Here is a tiny trained network, its code and every weight. The questions are about switching its units off for an input and a class, where a switched-off unit gives its printed mean instead of its output.

import numpy as np


def w(rows, s, z=0):
    codes = np.array(rows[::2]) - 128.0
    scale = np.full(codes.shape[1], s)
    scale[-1] = z or s
    return codes * scale


def norm(h):
    return h / np.sqrt((h * h).mean(-1, keepdims=True) + 1e-5)


def f(y):
    return np.maximum(y, 0)


def log_softmax(a):
    a = a - a.max(-1, keepdims=True)
    return a - np.log(np.exp(a).sum(-1, keepdims=True))


def net(x, mask):
    res = np.array(x, float).reshape(1, 7) / 4 @ E
    u = 0
    for l in range(3):
        y = f(norm(res) @ A[l][:, :-1].T + A[l][:, -1])
        res = res + np.where(mask[u : u + 4], y, B[l][:, -1]) @ B[l][:, :-1]
        u += 4
    return log_softmax(norm(res)[-1] @ U[:, :-1].T + U[:, -1])


A, B = {}, {}
E = w([
[155,96,188,218,120,154,154,123,178],'x0',
[166,197,169,185,193,157,113,142,123],'x1',
[55,106,103,150,88,92,135,38,150],'x2',
[100,106,91,134,144,159,1,198,196],'x3',
[170,94,41,95,185,3,75,114,107],'x4',
[76,40,108,156,190,91,152,134,10],'x5',
[78,169,238,121,138,61,103,173,185],'x6',
],0.0086)
A[0] = w([
[18,99,225,190,172,71,146,188,135,3],'L0N0',
[53,105,161,123,137,173,148,255,117,24],'L0N1',
[116,100,144,111,228,141,96,168,101,80],'L0N2',
[165,174,88,98,107,118,167,40,140,178],'L0N3',
],0.0091,0.0035)
B[0] = w([
[97,120,1,131,229,81,37,26,139,229],'L0N0',
[86,99,162,99,121,243,77,102,144,203],'L0N1',
[206,145,169,209,102,146,118,210,80,199],'L0N2',
[148,155,95,104,184,228,80,104,64,255],'L0N3',
],0.0096,0.0049)
A[1] = w([
[137,199,149,159,197,214,229,121,124,47],'L1N0',
[60,51,3,43,27,232,112,184,189,179],'L1N1',
[94,151,148,119,116,96,179,1,134,3],'L1N2',
[82,146,93,176,111,78,139,96,216,42],'L1N3',
],0.0071,0.0042)
B[1] = w([
[109,114,152,113,125,192,211,204,122,191],'L1N0',
[101,147,158,85,118,120,40,43,71,254],'L1N1',
[138,8,191,199,218,61,187,180,99,151],'L1N2',
[157,106,187,236,149,140,173,152,210,148],'L1N3',
],0.011,0.0078)
A[2] = w([
[98,66,181,77,182,157,120,62,95,5],'L2N0',
[158,107,84,57,171,109,92,248,91,177],'L2N1',
[59,219,175,95,121,87,68,248,254,42],'L2N2',
[188,62,175,240,100,156,53,250,156,18],'L2N3',
],0.0072,0.0018)
B[2] = w([
[168,187,125,190,150,72,90,144,162,253],'L2N0',
[131,35,166,73,101,13,234,184,177,238],'L2N1',
[128,113,67,126,24,136,190,74,218,239],'L2N2',
[102,190,134,145,214,99,82,207,100,241],'L2N3',
],0.011,0.0041)
U = w([
[186,167,160,141,140,239,214,131,65,78],'0',
[101,96,141,135,46,121,156,154,95,1],'1',
[137,109,230,223,199,146,107,240,68,164],'2',
[87,120,130,194,94,87,138,45,230,67],'3',
[107,209,238,69,9,208,93,113,167,133],'4',
[200,75,82,36,114,14,143,185,97,176],'5',
[96,107,35,94,166,113,6,24,72,240],'6',
[171,180,95,134,147,111,105,251,213,22],'7',
],0.013,0.0059)

Each question gives the input, the list of numbers given to net, and the class t.
The units are the neurons (one row each of A and B). Each row of codes is followed by its name. A weight is (code - 128) times the scale printed after its matrix; where a second scale follows, it is the last column's (A, B and U).
mask holds one flag per neuron, layer by layer. A switched-off neuron (its flag False) gives its mean, the last column of its row in B, instead of its output. The means were averaged over made-up inputs and are rounded, as every weight is.
A unit's drop is (log p(t) with every unit on - log p(t) with that unit switched off) / (log p(t) with every unit on - log p(t) with every unit switched off).
The circuit of an input: a set's keep is (log p(t) with only the set's units on - log p(t) with every unit switched off) / (log p(t) with every unit on - log p(t) with every unit switched off). Starting from all 12 units, units are removed one at a time, each time the one whose removal leaves the highest keep (on an exact tie, the one counted first), for as long as the keep stays at least 0.8.
units of the circuit, in order: the units of the circuit, biggest drop first
k most important neurons: the k neurons with the biggest drops, biggest first
top k neurons in layer l: the k neurons of layer l with the biggest drops, biggest first
drop when u is switched off: that unit's drop, to one decimal
input [1,-6,3,3,-5,-8,-8], class 6: units of the circuit, in order : (L1N1)
input [8,4,5,-3,-2,7,-1], class 3: 3 most important neurons : (L0N0 L0N3 L2N3)
input [1,2,2,-2,-8,4,8], class 6: top 2 neurons in layer 0 : (L0N0 L0N1)
input [7,-3,6,-8,-6,7,-4], class 2: 3 most important neurons : (L1N2 L2N2 L2N0)
input [4,-8,7,-2,-6,2,-1], class 6: 4 most important neurons : (L1N1 L2N1 L2N2 L1N0)
input [-1,-1,7,2,-2,-4,4], class 3: top 2 neurons in layer 1 : (L1N3 L1N2)
input [5,3,-2,1,7,-4,-6], class 5: top 3 neurons in layer 0 : (L0N1 L0N0 L0N2)
input [-8,7,-4,0,2,-1,3], class 5: top 2 neurons in layer 2 : (L2N1 L2N2)
input [8,2,6,8,1,-2,-4], class 2: 3 most important neurons : (L1N3 L2N3 L0N3)
input [-6,-3,2,-6,-2,-3,4], class 0: top 3 neurons in layer 0 : (L0N3 L0N0 L0N1)
input [7,-1,2,-7,-7,-3,8], class 2: 2 most important neurons : (L1N2 L0N0)
input [5,-2,-4,6,4,5,-5], class 2: 2 most important neurons : (L0N2 L2N3)
input [1,5,5,-5,-2,5,-3], class 2: top 2 neurons in layer 2 : (L2N2 L2N0)
input [-7,3,5,-5,-4,-4,7], class 2: units of the circuit, in order : (L1N2)
input [4,2,3,5,6,3,1], class 2: 2 most important neurons : (L1N1 L0N2)
input [-6,-1,5,3,4,-8,5], class 4: top 2 neurons in layer 1 : (L1N3 L1N2)
input [7,3,3,-8,-7,8,6], class 3: 2 most important neurons : (L0N0 L2N3)
input [-8,-3,7,-1,-6,-1,7], class 6: 4 most important neurons : (L0N0 L1N1 L2N1 L1N0)
input [-1,-8,-4,6,5,3,-1], class 5: 2 most important neurons : (L2N1 L0N2)
input [0,2,-5,8,7,-7,-5], class 5: top 2 neurons in layer 2 : (L2N1 L2N0)
input [-7,7,5,-6,-7,7,8], class 6: top neuron in layer 0 : (L0N0)
input [1,4,-4,-3,3,3,-8], class 0: top 2 neurons in layer 1 : (L1N2 L1N0)
input [-6,-8,-6,-1,-4,8,8], class 6: 2 most important neurons : (L0N1 L0N0)
input [7,-5,-5,0,1,-4,-7], class 6: 2 most important neurons : (L1N1 L0N2)
input [7,0,0,3,-3,8,7], class 6: drop when L0N0 is switched off : 1.0
input [-2,-3,3,-6,-7,5,1], class 2: drop when L1N1 is switched off : 0.1
input [3,-2,0,4,-5,6,-1], class 6: top neuron in layer 0 : (L0N0)
input [-8,2,4,1,4,4,0], class 5: drop when L2N0 is switched off : 0.0
input [5,0,-4,-6,4,2,7], class 6: drop when L2N1 is switched off : 0.1
